Below are the code and all the weights of a small trained network. Each question names an input and a class and asks about switching units off, where a switched-off unit gives its printed mean instead of its output.

import numpy as np


def w(rows, s, z=0):
    codes = np.array(rows[::2]) - 128.0
    scale = np.full(codes.shape[1], s)
    scale[-1] = z or s
    return codes * scale


def norm(h):
    return h / np.sqrt((h * h).mean(-1, keepdims=True) + 1e-5)


def f(y):
    return y / 2 * (1 + np.tanh(0.7978845608 * (y + 0.044715 * y**3)))


def log_softmax(a):
    a = a - a.max(-1, keepdims=True)
    return a - np.log(np.exp(a).sum(-1, keepdims=True))


def net(x, mask):
    res = np.array(x, float).reshape(1, 4) / 4 @ E
    u = 0
    for l in range(3):
        y = f(norm(res) @ A[l][:, :-1].T + A[l][:, -1])
        res = res + np.where(mask[u : u + 12], y, B[l][:, -1]) @ B[l][:, :-1]
        u += 12
    return log_softmax(norm(res)[-1] @ U[:, :-1].T + U[:, -1])


A, B = {}, {}
E = w([
[129,133,131],'x0',
[90,72,173],'x1',
[253,100,190],'x2',
[127,124,124],'x3',
],0.0019)
A[0] = w([
[206,161,94,135],'L0N1',
[212,156,141,249],'L0N2',
[101,120,99,129],'L0N3',
[229,183,193,238],'L0N4',
[72,190,144,71],'L0N5',
[132,213,254,49],'L0N6',
[120,168,145,145],'L0N7',
[116,192,73,107],'L0N8',
[181,183,108,141],'L0N9',
[111,130,127,230],'L0N10',
[158,12,186,253],'L0N11',
[110,165,133,27],'L0N12',
],0.0034,0.0012)
B[0] = w([
[93,65,111,171],'L0N1',
[63,144,94,226],'L0N2',
[116,139,162,131],'L0N3',
[80,132,71,254],'L0N4',
[140,156,112,122],'L0N5',
[131,112,143,116],'L0N6',
[126,187,128,136],'L0N7',
[130,173,164,143],'L0N8',
[107,112,133,160],'L0N9',
[84,133,122,167],'L0N10',
[3,200,155,222],'L0N11',
[200,106,89,98],'L0N12',
],0.0025,0.0017)
A[1] = w([
[122,106,90,235],'L1N1',
[126,142,77,215],'L1N2',
[209,142,151,179],'L1N3',
[150,162,139,219],'L1N4',
[152,144,155,110],'L1N5',
[96,91,97,242],'L1N6',
[176,97,156,117],'L1N7',
[156,253,132,221],'L1N8',
[208,68,181,253],'L1N9',
[225,110,191,126],'L1N10',
[104,154,131,197],'L1N11',
[127,116,96,199],'L1N12',
],0.0045,0.00076)
B[1] = w([
[165,79,249,187],'L1N1',
[158,91,186,221],'L1N2',
[33,58,80,117],'L1N3',
[76,118,150,154],'L1N4',
[100,130,93,101],'L1N5',
[202,93,222,217],'L1N6',
[46,98,40,85],'L1N7',
[115,59,216,247],'L1N8',
[8,133,81,134],'L1N9',
[70,103,6,115],'L1N10',
[209,42,163,205],'L1N11',
[187,99,204,169],'L1N12',
],0.0018,0.0011)
A[2] = w([
[34,116,27,180],'L2N1',
[120,193,176,173],'L2N2',
[126,174,56,42],'L2N3',
[218,217,33,1],'L2N4',
[4,201,37,144],'L2N5',
[142,167,81,114],'L2N6',
[92,90,191,207],'L2N7',
[84,245,163,209],'L2N8',
[54,72,84,213],'L2N9',
[185,182,74,64],'L2N10',
[198,219,20,128],'L2N11',
[54,41,185,237],'L2N12',
],0.0031,0.00057)
B[2] = w([
[202,105,123,169],'L2N1',
[153,28,77,186],'L2N2',
[88,68,169,92],'L2N3',
[12,190,172,96],'L2N4',
[211,41,85,191],'L2N5',
[101,105,193,104],'L2N6',
[154,180,139,217],'L2N7',
[187,66,95,213],'L2N8',
[160,167,166,174],'L2N9',
[109,136,175,94],'L2N10',
[47,182,251,108],'L2N11',
[144,230,98,253],'L2N12',
],0.0023,0.0014)
U = w([
[34,179,201,252],'0',
[144,41,2,172],'1',
[202,140,152,67],'2',
[196,138,152,1],'3',
],0.0059,0.00087)

Each question gives the input, the list of numbers given to net, and the class t.
The units are the neurons (one row each of A and B). Each row of codes is followed by its name. A weight is (code - 128) times the scale printed after its matrix; where a second scale follows, it is the last column's (A, B and U).
mask holds one flag per neuron, layer by layer. A switched-off neuron (its flag False) gives its mean, the last column of its row in B, instead of its output. The means were averaged over made-up inputs and are rounded, as every weight is.
A unit's drop is (log p(t) with every unit on - log p(t) with that unit switched off) / (log p(t) with every unit on - log p(t) with every unit switched off).
unit that matters most: the unit with the biggest drop
k most important neurons: the k neurons with the biggest drops, biggest first
k most important neurons of layer l: the k neurons of layer l with the biggest drops, biggest first
drop when u is switched off: that unit's drop, to one decimal
input [4,-2,-3,-4], class 2: unit that matters most => L1N8
input [-1,-6,8,4], class 1: 4 most important neurons => L1N10; L1N3; L1N9; L1N7
input [-1,-7,6,5], class 0: 4 most important neurons => L2N11; L0N4; L2N4; L0N2
input [7,5,-3,-6], class 3: 2 most important neurons => L2N4; L2N11
input [-5,-7,6,6], class 0: 4 most important neurons => L2N11; L0N4; L2N4; L0N2
input [-2,2,6,2], class 1: 2 most important neurons => L1N9; L1N10
input [6,4,8,-6], class 1: 4 most important neurons => L1N10; L1N9; L1N7; L1N3
input [7,4,8,-2], class 1: 2 most important neurons => L1N10; L1N9
input [6,7,6,-4], class 0: 3 most important neurons => L0N11; L2N12; L1N9
input [-5,6,7,-4], class 1: 4 most important neurons => L1N10; L1N7; L1N9; L2N11
input [-1,-7,6,2], class 0: 3 most important neurons => L2N11; L0N4; L2N4
input [1,8,7,1], class 0: 2 most important neurons => L0N11; L2N12
input [-1,2,-4,-6], class 2: 2 most important neurons of layer 0 => L0N4; L0N2
input [4,-2,-2,7], class 2: unit that matters most => L1N8
input [-4,6,5,-6], class 0: 2 most important neurons of layer 2 => L2N12; L2N5
input [3,-6,1,-2], class 0: 2 most important neurons of layer 2 => L2N4; L2N5
input [-1,8,8,-1], class 0: drop when L0N8 is switched off => -0.1
input [-4,-8,-2,-7], class 0: drop when L2N4 is switched off => 0.2
input [-1,-4,7,-7], class 1: drop when L1N10 is switched off => 0.2
input [3,-4,7,2], class 1: unit that matters most => L1N10
